[ -0.9 -40.7  16.2  11.9   4.2  -3.3 -10.9  -5.9 -32.3 -51.5  -0.4  12.2
  29.3   8.3   9.9   7.8   4.2  -7.1 -11.9   9.6 -13.2   4.9  -9.3  -9.5
 -16.8  35.0 -12.8  -0.6  -3.9  11.3  -6.2  -8.9  17.5  23.7   6.4  28.0]  C & <50>
[  2.0 -40.5  17.5 -12.6  -2.2  11.5 -10.5 -10.9 -33.9 -25.3  13.5   7.5
   7.5  -5.2  -1.0   3.3  -6.0 -10.7   0.3   4.8 -12.6  -3.6 -16.9   0.5
 -20.2  29.1   4.0  -0.3  -7.0   4.9 -11.0  -9.0  12.3   2.3  -2.2  32.2]  H & <50>
[  5.9 -21.7  11.3   5.4  14.9 -25.5 -10.7   2.9 -17.8 -28.6   3.4 -11.0
  27.5  -1.2   0.2   4.2   8.0  -9.8  -2.6  14.3  -2.0   5.2 -10.2   0.0
 -17.0  32.4   4.9  -3.6  -0.4   5.0 -12.2 -16.3   3.5  13.4  -4.7   8.0]  H & <50>
[ -2.0 -27.7  12.9   2.1  -4.3   2.8  -2.0   9.2 -17.8 -60.9 -11.9   6.3
  24.3   9.4   0.1  -5.5 -14.5 -10.6   3.9   2.7 -27.6  19.0   4.5  -9.9
 -29.5  28.6 -16.7  -1.3  -3.8  -8.9 -13.3  -7.0   8.7  22.3   7.1  36.6]  C & <50>
[  4.1 -18.3   5.5   2.6   5.4   1.2  -8.2   4.3  -9.3 -52.6  -4.6  22.4
  19.0   2.9   1.7   5.1  18.4 -20.8  -9.6  12.5 -18.0  -5.1  -6.3  -2.5
  -0.6  13.5  12.2 -10.5  46.5   0.0  -1.3 -24.4  13.9  16.4   0.9  37.2]  C & <60>
[ -3.3 -48.2  32.0   4.7   3.9  16.4  -9.4   0.8 -21.2 -45.8  -7.1  12.8
  29.3  -0.6   5.6 -14.8   5.1  -6.4  -1.3   4.3 -17.4   6.0  -3.3  -3.0
 -21.5  32.6  -1.4 -29.7   1.9   1.0 -14.9  -5.2  16.3  11.8  -2.0  40.7]  C & <50>
[  6.7 -26.4   5.3   0.3   9.8  12.7 -11.8   0.7 -11.1 -42.4  -9.5   1.7
  30.9 -18.5  -3.2   4.6  -7.8 -16.1  -9.8   8.5 -16.0 -11.3  -9.5  -0.9
  -5.4  21.8  22.4   0.2   1.5  -3.7 -12.4 -16.1  11.5   4.8   8.7   9.3]  C & <60>
[  1.1 -32.7  18.5   3.1   8.4  14.2 -14.8 -10.1 -19.8 -33.4  -4.1  11.3
  29.4  -2.1   5.0  -2.6   2.3  -2.6 -11.4   5.2 -15.5   6.9   0.7  -7.4
 -17.4  28.3  -2.3  -2.8  -6.0   3.5  -7.7  -6.6  11.2   8.6  -5.9  46.5]  C & <50>
[ 15.6 -31.6  13.8   9.5  10.7  15.0  -5.8  -9.5 -30.6 -71.5  -3.8  19.2
  17.9   4.6  -1.6  12.3  16.3 -21.1 -10.4  10.8 -12.4 -34.1 -13.5   6.2
  -3.1  26.1  30.2   7.0 -24.5  -6.8 -18.6 -29.7  27.0   9.1   8.4  37.8]  H & <60>
[  7.6 -32.7   5.4   7.1   2.9   7.1   2.6  -0.2 -12.2 -56.9 -19.8  14.3
  34.1   7.1  -2.2  -0.7  17.5  -9.7 -13.8  15.5 -16.0   1.0   6.5 -11.2
  -4.3  17.3   1.5   3.2  -9.8  -7.0  -3.9 -19.0  12.5  22.3   1.5  22.5]  C & <60>
[  7.4 -42.7  21.0   9.2   3.5  17.0  -4.8  -7.6 -11.8 -53.8   2.0  14.9
  22.6   5.2   4.0 -10.0   0.2  -1.3 -17.2   1.4 -12.9   6.5  -0.2   5.9
 -20.1  28.0  -0.9   9.0  -8.8  -1.7   7.4  12.8  14.8  16.6  -1.1  52.8]  C & <50>
[  5.1 -30.1  10.8  -7.4  -2.3  -8.5  -7.0  -0.1  10.9 -42.6  15.4  11.8
  19.0   5.3   1.5  -8.9  19.2  19.0   4.5   9.8  -9.3  11.8   3.1  -2.0
 -21.1  16.4 -12.1   8.7   1.3  -3.1  -7.6  -3.5  15.6  17.3 -11.6  18.6]  C & <50>
[ -1.5  -4.0  -7.1  -0.1   3.1  -7.1   0.2   0.8  -0.6  -6.9   7.8  -4.6
   7.8  -2.8  15.7   5.8   6.2 -10.4  -6.1   3.1  -1.3  -1.8  -3.7  -6.1
   2.5  13.2  14.6   1.8   9.1   5.2   7.4 -16.9  -0.7  12.6  -3.3 -14.3]  H & <60>
[  9.7 -13.0  -5.3   2.4  14.6  -3.3 -13.3  -3.7  -9.1 -26.7  -6.2 -11.8
  10.5  -8.8   6.2  10.7  10.0 -16.5   1.0   5.8  -7.5  -8.3 -12.6   6.8
   0.4   8.2  31.9   7.2  -7.3  -0.2  -7.8 -10.1  10.5   5.6   7.7  -3.5]  H & <60>
[  4.2 -23.9   7.5   2.9  15.4  18.0  -4.8  -7.5 -12.0 -40.6  -1.8  11.4
  12.5  -7.6  12.2   0.8   6.4 -12.3  -4.4  11.1 -12.2  -7.3  -8.7   2.6
   7.5  16.4  18.6   2.7 -15.7  -1.6   4.0 -18.0  18.5  16.2  13.4  15.4]  C & <51>
[ -1.6 -23.3   2.2  -1.2  -0.2   9.7 -15.8   7.6  -1.9 -51.9   1.0  17.0
  36.8   5.9   1.7  -3.2  14.5 -17.8   2.4 -13.5  -8.5  -1.1 -20.6  13.4
   0.6  16.5  -1.8   1.8 -14.7  -1.0   9.0 -16.2  23.9  21.7  -1.8  12.4]  C & <60>
[ 13.2 -21.7  15.8   5.7   8.7  10.1  -3.3  -2.5 -16.9 -45.0  -5.7   8.9
  19.2   8.7  -9.1  -5.4   5.9  -9.1  -7.8   3.0  -7.2   4.7 -23.3   0.7
  -0.4  17.9   5.0   3.5  -7.7  -3.8  -6.1 -23.8  20.4   3.3   0.7  11.8]  C & <60>
[-22.7 -33.8  28.1  16.2  17.5   3.8 -14.3  -7.2 -29.9 -47.6 -10.5   8.3
  19.9  -3.2   6.9  11.8  12.4  -4.2  -7.5  16.7 -16.5  -1.5 -17.8   1.5
 -18.9  20.7   9.1   5.7  -8.0   4.5 -12.7  -8.5  19.5   0.3   0.7  33.4]  H & <50>
[ -3.9 -27.2  20.7   7.1  -0.7  -0.5  -4.1  -4.0 -19.5 -35.8 -11.4  -8.2
  22.7  -4.6   6.2  -5.1   1.8 -12.2  -8.3   5.4 -13.6   2.0 -11.2 -17.8
  -0.6  31.9   1.7  -3.0   4.1  26.9 -17.2  -1.4  -1.0  11.4  -4.4  39.7]  C & <50>
[  7.7 -11.8   2.5  -9.2  12.8  22.1  -9.8 -15.9 -15.6 -34.6   6.8   5.1
  13.8   4.4  -2.7   0.1   3.1  -3.3  -8.4   1.3 -12.2  -6.9  -6.2   0.7
   6.8  20.9  19.4   6.6 -11.9   2.5  -6.4 -20.1  16.4  10.0   1.9  27.0]  H & <51>
[  7.2 -46.9  17.4  13.9   1.7  14.4  -3.0  -4.9 -19.7 -51.5  -3.4  12.2
  27.3  10.0  -1.0  -3.9  11.6  -0.5  -1.2   6.1  -5.5   2.7  -2.5  -5.2
 -22.8  28.7  -8.9  12.6  -4.9 -10.7 -10.0 -11.1  13.7  21.8  -4.3  39.4]  C & <50>
[ -0.7 -34.9  11.0   8.0  16.3  14.6 -26.4 -14.6 -22.0 -44.2  11.0   4.2
  39.6 -11.2   3.8  10.2   0.7 -10.6  -3.9  20.6  -3.5  -8.6 -19.5   1.6
 -18.7  26.3  15.9  -3.1 -13.0   6.2 -18.5  -5.0  22.8   5.6  -3.5  25.3]  H & <60>
